Here is a tiny trained network, its code and every weight. The questions are about switching its units off for an input and a class, where a switched-off unit gives its printed mean instead of its output.

import numpy as np


def w(rows, s, z=0):
    codes = np.array(rows[::2]) - 128.0
    scale = np.full(codes.shape[1], s)
    scale[-1] = z or s
    return codes * scale


def norm(h):
    return h / np.sqrt((h * h).mean(-1, keepdims=True) + 1e-5)


def f(y):
    return y / 2 * (1 + np.tanh(0.7978845608 * (y + 0.044715 * y**3)))


def log_softmax(a):
    a = a - a.max(-1, keepdims=True)
    return a - np.log(np.exp(a).sum(-1, keepdims=True))


def net(x, mask):
    res = np.array(x, float).reshape(1, 8) / 4 @ E
    u = 0
    for l in range(2):
        y = f(norm(res) @ A[l][:, :-1].T + A[l][:, -1])
        res = res + np.where(mask[u : u + 6], y, B[l][:, -1]) @ B[l][:, :-1]
        u += 6
    return log_softmax(norm(res)[-1] @ U[:, :-1].T + U[:, -1])


A, B = {}, {}
E = w([
[165,124,115,207,89,193],'x0',
[159,88,112,145,159,254],'x1',
[142,189,119,139,82,88],'x2',
[191,106,85,5,135,150],'x3',
[108,105,111,62,134,104],'x4',
[123,88,144,152,160,173],'x5',
[176,52,181,178,158,150],'x6',
[68,90,164,185,111,44],'x7',
],0.008)
A[0] = w([
[161,124,59,54,199,73,180],'L0N1',
[114,182,149,200,28,243,184],'L0N2',
[200,107,188,84,174,112,254],'L0N3',
[111,100,206,122,88,105,119],'L0N4',
[98,89,143,162,254,19,76],'L0N5',
[96,196,21,157,109,75,250],'L0N6',
],0.0085,0.002)
B[0] = w([
[126,152,190,51,51,224,244],'L0N1',
[108,50,52,143,202,105,253],'L0N2',
[128,200,53,164,104,167,230],'L0N3',
[104,168,115,118,118,192,150],'L0N4',
[171,46,248,119,60,109,215],'L0N5',
[142,225,172,116,142,2,224],'L0N6',
],0.0079,0.0047)
A[1] = w([
[145,151,98,8,99,99,125],'L1N1',
[176,72,66,125,125,73,149],'L1N2',
[92,114,143,131,182,81,145],'L1N3',
[84,190,80,119,91,24,3],'L1N4',
[167,99,72,213,186,218,76],'L1N5',
[31,94,180,142,134,108,170],'L1N6',
],0.012,0.0037)
B[1] = w([
[90,119,8,70,134,166,240],'L1N1',
[85,167,145,142,221,154,151],'L1N2',
[156,128,214,81,101,173,151],'L1N3',
[42,188,179,166,153,52,195],'L1N4',
[173,101,103,217,255,111,254],'L1N5',
[213,98,167,135,41,177,181],'L1N6',
],0.0099,0.0085)
U = w([
[58,217,148,145,132,36,77],'0',
[191,64,217,172,62,145,44],'1',
[178,86,66,226,236,173,254],'2',
[114,159,8,25,127,179,77],'3',
],0.013,0.0025)

Each question gives the input, the list of numbers given to net, and the class t.
The units are the neurons (one row each of A and B). Each row of codes is followed by its name. A weight is (code - 128) times the scale printed after its matrix; where a second scale follows, it is the last column's (A, B and U).
mask holds one flag per neuron, layer by layer. A switched-off neuron (its flag False) gives its mean, the last column of its row in B, instead of its output. The means were averaged over made-up inputs and are rounded, as every weight is.
A unit's drop is (log p(t) with every unit on - log p(t) with that unit switched off) / (log p(t) with every unit on - log p(t) with every unit switched off).
The circuit of an input: a set's keep is (log p(t) with only the set's units on - log p(t) with every unit switched off) / (log p(t) with every unit on - log p(t) with every unit switched off). Starting from all 12 units, units are removed one at a time, each time the one whose removal leaves the highest keep (on an exact tie, the one counted first), for as long as the keep stays at least 0.8.
units of the circuit, in order: the units of the circuit, biggest drop first
most important unit: the unit with the biggest drop
k most important neurons: the k neurons with the biggest drops, biggest first
k most important neurons of layer l: the k neurons of layer l with the biggest drops, biggest first
drop when u is switched off: that unit's drop, to one decimal
input [-7,-7,-2,3,-4,6,-1,3], class 1: most important unit => L0N5
input [-2,1,4,-1,5,4,3,-5], class 3: 2 most important neurons of layer 0 => (L0N1, L0N2)
input [-6,1,3,-5,8,-7,6,-4], class 3: 2 most important neurons => (L1N1, L0N3)
input [-8,2,5,-6,1,4,4,-6], class 1: units of the circuit, in order => (L0N5, L1N5)
input [6,4,-1,8,-5,4,-7,-6], class 2: units of the circuit, in order => (L1N5, L0N2)
input [7,-5,2,1,-5,2,0,5], class 0: 3 most important neurons of layer 0 => (L0N6, L0N5, L0N1)
input [-1,-4,-5,-6,-8,-7,-1,8], class 1: 2 most important neurons of layer 0 => (L0N5, L0N3)
input [-1,-7,0,5,5,1,4,5], class 1: 3 most important neurons => (L0N5, L1N6, L0N2)
input [-8,6,0,-3,0,5,-4,-3], class 3: 2 most important neurons => (L0N2, L1N5)
input [-6,-2,1,3,-6,4,2,-4], class 3: drop when L0N1 is switched off => 0.1
